[128 = 0]
111 133 127 138 144 102 144 144  79 123  78 106 110 135 136 204 120 135 160 106 150 128 137 126 129 123 111 130 133  57 142  94 118 113 175 211 135 188 103 145 127 141 134 155 -> 10
121  97 129 133 128 174 119 110 155 135 118 134 125 122 120 119 160 138 121 113 118 132 125 137 124 131 130  96 121 166 119 117 130 112 130 193 125  69 138  85 130  70 134 127 -> 9
101 148 124 116 114  82 143 125  92  92 154  93 119 129 125 181  99 120 162 126 169 111 131 123 125 130 123 163 107  27 130 128 157 115 129  52 151 215 101 177 115 188 164 130 -> 13
114 132 148 127 144  73  85 151  68 120 186 124 148 130 119 128 196 126 114 141 128 123 106 132 134 141  96 145 103  81 124 119  95 130 104  63 135 188 147 134 103 107 173 138 -> 3
103 115 118 120 120 118  96 130  93 109 137 100 106 147 111 210 105 110 141 148 148 121 131 134 116 126 134 107  58  80 113 123 146 113 113  17 152 185 133 147 127 181 191 106 -> 11
101  92 120 138 145 169  96 158  83 140  63 104 153 125 131 133 163 148 137 114  98 130 114 140 121 127 122  79 114 136 145 139  84 101 137 199 120 106 137  82 157  92  84 119 -> 0
104 147 145 112 112  57 120 132  17  86 154 102 153 126 127 108 172 121 159 160 154 122 121 120 125 137 117 182 143  52 132 128 149 142 114   1 142 202 117 163  98 141 167 152 -> 0
 85 117 111 142 160 157  93 158  99 160 104 121 127 141 115 255 140 137 132 107 125 132 132 141 137 120 117  82  53  96 138 107 112  95 165 138 137 171 128 103 120 153 109 120 -> 12
141 136 143 120 131  92 156 110 134 115 208 142 124 107 125  58 175 132 139 123 140 125 124 119 141 148 113 171 165 105 120 123 131 138 110 205 121  91 123 130 110  83 174 164 -> 8
127 127 143 124 118  86 141 110 231 110 190 134 141 105 106 128 146 116 116 144 136 125 108 128 139 124 123 164 108 146 100 129 134 109  93 168 129 137 126 127 105 145 193 121 -> 15

190  73  99 151 129 190  48 234  63  92 181 164 189 150 138  96 132  96 136 167 101 104  23 139 127  40 106  62 198 153 129  83 206  94  96 119  79 116 152 177  86  86 154 110 161 103 139 168 154 108 144 102  22 107 117 125 125 -> 15
176 120 108 140 131 155  72 195  95 105 168 150 177 138 141  98 128 118 131 182 111 105  54 128 123  99 119 111 143 143 127 107 184  73 107 123  96 115 146 158 100 116 133 101 116 118 132 142 153 110 142 111  90 120 122 123 137 -> 9
148 183 141 128 122  46 145 107 184 146 115  97 101  99 136 122 119 131 124 128 126 127 161  84 125 186 151  85  47 125 120 150 121 116 111 107 163 121 113  97 144 159  76  89  54 147 117  79 126 119 111 147 196 150 138 152 173 -> 0
194  85 100 153 129 180  48 251  73  92 171 161 197 155 137  97 130 108 136 164 103  99  42 140 121  58 104  90 200 156 127  83 200  90 109 113  78 123 151 173  80  90 140 100 164 107 138 172 153 109 160 104  41 104 116 130 122 -> 14
156 153 113 147 124 112  86 175 112 112 153 137 158 127 146 101 124 124 129 171 115  96  72 118 115 116 127  69 116 144 121 113 179  68 107 104 110 117 147 151 109 136 103  75 109 132 121 128 147 105 131 111 114 127 124 134 149 -> 8
132 157 132 156 120  53 121 153 140 123 158 105 126 112 154 114 126 116 125 169 122 114 112 108 123 125 141  56  48 139 124 126 170  77  90 105 137 109 136 132 126 156  82  82  75 132 120  80 131  97 113 131 132 149 132 142 157 -> 5
177  97 100 144 131 189  59 211 107 102 167 155 186 145 136 101 129 115 134 180 107 108  39 135 125  84 110  91 190 145 130 104 189  83 111 123  88 120 149 167  96 104 144 107 149 109 141 159 152 104 150 106   5 111 119 119 136 -> 11
133 166 131 145 122  60 135 128 156 134 131 110 114 105 150 113 122 121 124 159 122 119 133 104 124 156 150  78  51 132 119 134 148  93 104 104 148 116 126 124 124 159  82  83  68 140 116  73 133 112 110 141 179 152 134 144 169 -> 2
143 173 137 136 122  44 138 126 160 131 135 107 103  88 144 117 120 125 123 142 126 115 150  86 120 165 150  78  45 132 118 140 120  94 106  99 148 118 128 113 147 160  74  69  60 145 117  75 129 112 109 143 182 153 137 148 167 -> 2
142 154 126 145 123  62  86 159 116 115 162 107 143 117 152 110 126 114 126 172 114 107  93 109 122 127 136  68  76 137 121 125 169  52  81 101 132 108 140 133 122 146  93  88  80 132 122  91 139 101 116 127 111 148 129 138 150 -> 6
